Below are the code and all the weights of a small trained network. Each question names an input and a class and asks about switching units off, where a switched-off unit gives its printed mean instead of its output.

import numpy as np


def w(rows, s, z=0):
    codes = np.array(rows[::2]) - 128.0
    scale = np.full(codes.shape[1], s)
    scale[-1] = z or s
    return codes * scale


def norm(h):
    return h / np.sqrt((h * h).mean(-1, keepdims=True) + 1e-5)


def f(y):
    return np.maximum(y, 0)


def log_softmax(a):
    a = a - a.max(-1, keepdims=True)
    return a - np.log(np.exp(a).sum(-1, keepdims=True))


def net(x, mask):
    res = np.array(x, float).reshape(1, 8) / 4 @ E
    u = 0
    for l in range(2):
        y = f(norm(res) @ A[l][:, :-1].T + A[l][:, -1])
        res = res + np.where(mask[u : u + 11], y, B[l][:, -1]) @ B[l][:, :-1]
        u += 11
    return log_softmax(norm(res)[-1] @ U[:, :-1].T + U[:, -1])


A, B = {}, {}
E = w([
[143,177,243,59,98,67,198,195,56,139],'x0',
[135,148,74,191,112,61,103,81,116,233],'x1',
[97,174,98,114,180,72,186,118,149,161],'x2',
[104,151,52,86,139,149,242,156,122,87],'x3',
[94,151,117,149,161,187,118,219,213,114],'x4',
[22,156,143,65,158,105,162,151,75,185],'x5',
[83,5,113,164,61,140,167,141,115,180],'x6',
[97,119,189,117,179,99,152,171,171,162],'x7',
],0.012)
A[0] = w([
[84,120,161,192,144,182,69,115,151,103,41],'0.n0',
[115,119,138,135,129,143,151,126,80,116,100],'0.n1',
[120,143,110,111,139,128,157,142,115,109,122],'0.n2',
[133,119,58,119,95,128,112,103,116,194,55],'0.n3',
[199,123,130,125,107,100,124,78,80,77,16],'0.n4',
[122,95,184,109,83,167,172,186,92,118,12],'0.n5',
[84,118,166,147,129,72,141,139,120,172,52],'0.n6',
[123,90,114,157,119,195,86,95,238,108,70],'0.n7',
[172,150,155,165,151,169,63,110,179,131,84],'0.n8',
[138,111,5,160,141,163,157,145,196,130,55],'0.n9',
[201,175,148,146,133,106,76,128,134,106,84],'0.n10',
],0.011)
B[0] = w([
[141,92,130,73,112,141,58,101,66,134,178],'0.n0',
[144,174,122,148,106,118,73,199,160,126,155],'0.n1',
[116,95,121,100,107,164,112,87,194,101,180],'0.n2',
[145,133,111,191,95,109,151,63,34,139,174],'0.n3',
[226,115,167,126,129,189,219,44,128,122,158],'0.n4',
[133,45,173,77,64,229,110,156,102,107,177],'0.n5',
[149,163,177,114,154,153,132,113,135,216,173],'0.n6',
[90,50,159,170,224,154,78,133,92,82,254],'0.n7',
[147,122,118,81,142,115,10,190,105,140,217],'0.n8',
[77,136,125,248,161,151,254,122,199,111,227],'0.n9',
[209,199,100,158,99,91,147,196,193,142,190],'0.n10',
],0.0083,0.0055)
A[1] = w([
[108,92,98,154,69,142,144,95,135,110,120],'1.n0',
[80,136,182,112,167,96,131,116,108,201,46],'1.n1',
[122,102,10,151,86,112,110,76,131,183,1],'1.n2',
[178,121,159,88,64,93,129,111,81,90,113],'1.n3',
[164,140,121,130,128,152,131,102,122,63,88],'1.n4',
[81,135,201,115,144,55,144,108,96,213,22],'1.n5',
[87,171,126,10,155,134,158,158,144,113,15],'1.n6',
[156,170,130,115,96,131,100,164,160,125,37],'1.n7',
[97,125,62,160,83,120,117,72,86,171,39],'1.n8',
[62,187,126,100,190,171,163,110,118,96,49],'1.n9',
[91,80,162,106,37,120,156,207,92,99,41],'1.n10',
],0.014,0.0075)
B[1] = w([
[115,200,144,126,174,133,129,118,117,151,217],'1.n0',
[163,59,121,166,69,82,155,166,159,154,224],'1.n1',
[73,204,186,180,188,131,142,121,10,109,210],'1.n2',
[128,144,84,115,107,163,172,58,191,118,244],'1.n3',
[147,76,134,157,84,81,150,108,135,196,189],'1.n4',
[157,7,124,148,90,89,148,162,174,212,255],'1.n5',
[103,138,82,65,86,104,72,137,28,88,244],'1.n6',
[100,167,120,146,147,92,138,127,136,167,154],'1.n7',
[118,161,206,144,172,117,158,131,65,156,214],'1.n8',
[113,111,62,103,117,63,134,159,105,53,223],'1.n9',
[66,154,195,74,167,216,135,108,164,175,250],'1.n10',
],0.013,0.0063)
U = w([
[79,124,50,193,182,147,213,146,202,73,70],'0',
[96,145,68,42,111,64,133,174,91,62,137],'1',
[142,64,154,122,84,55,165,155,149,224,162],'2',
[95,115,198,49,98,212,165,130,141,144,173],'3',
[222,166,125,122,67,128,171,44,149,109,107],'4',
[194,242,139,141,132,67,70,182,183,148,3],'5',
[103,159,144,198,169,107,150,92,24,158,195],'6',
[135,60,127,174,170,163,2,127,146,93,135],'7',
],0.022,0.0037)

Each question gives the input, the list of numbers given to net, and the class t.
The units are the neurons (one row each of A and B). Each row of codes is followed by its name. A weight is (code - 128) times the scale printed after its matrix; where a second scale follows, it is the last column's (A, B and U).
mask holds one flag per neuron, layer by layer. A switched-off neuron (its flag False) gives its mean, the last column of its row in B, instead of its output. The means were averaged over made-up inputs and are rounded, as every weight is.
A unit's drop is (log p(t) with every unit on - log p(t) with that unit switched off) / (log p(t) with every unit on - log p(t) with every unit switched off).
The circuit of an input: a set's keep is (log p(t) with only the set's units on - log p(t) with every unit switched off) / (log p(t) with every unit on - log p(t) with every unit switched off). Starting from the 12 units with the biggest drops (on a tie, the unit counted first), units are removed one at a time, each time the one whose removal leaves the highest keep (on an exact tie, the one counted first), for as long as the keep stays at least 0.8.
circuit, biggest first: the units of the circuit, biggest drop first
top k neurons: the k neurons with the biggest drops, biggest first
top k neurons in layer l: the k neurons of layer l with the biggest drops, biggest first
drop of u: that unit's drop, to one decimal
input [-4,2,-4,-4,-2,8,-7,-2], class 5: circuit, biggest first => [0.n7 0.n10 1.n2]
input [8,-6,5,-8,-4,-4,-2,-2], class 4: circuit, biggest first => [1.n3]
input [-6,2,7,-3,7,-5,-7,6], class 7: top 2 neurons in layer 1 => [1.n3 1.n0]
input [2,0,4,5,5,-3,-8,-6], class 1: top 2 neurons => [1.n9 1.n6]
input [-3,-3,-3,5,-2,-3,-6,5], class 1: top 2 neurons in layer 1 => [1.n9 1.n3]
input [5,8,3,5,-1,-1,6,-1], class 6: top 3 neurons => [1.n2 1.n8 0.n3]
input [5,0,-2,-2,-2,1,6,2], class 3: top 2 neurons => [1.n10 0.n5]
input [7,-5,-6,-6,-7,3,8,4], class 3: top 2 neurons => [1.n10 0.n5]
input [-2,4,0,-8,1,-3,-6,-4], class 5: top 2 neurons => [0.n10 1.n7]
input [-1,-7,-3,8,-5,8,0,2], class 1: top 2 neurons => [1.n6 1.n9]
input [-5,-1,2,8,0,5,-5,-8], class 1: top 4 neurons => [1.n9 1.n6 1.n3 0.n7]
input [4,-6,-8,-6,-3,-2,-6,-2], class 4: drop of 1.n3 => 0.3
input [-3,6,8,-4,7,7,7,-6], class 6: drop of 1.n2 => 0.2
input [7,-5,2,-3,2,-2,-6,2], class 1: circuit, biggest first => [1.n6]
input [4,4,-3,-2,-6,-6,1,4], class 4: drop of 1.n3 => 0.1
input [-4,6,-1,2,0,-1,-8,-7], class 6: drop of 1.n2 => 0.6
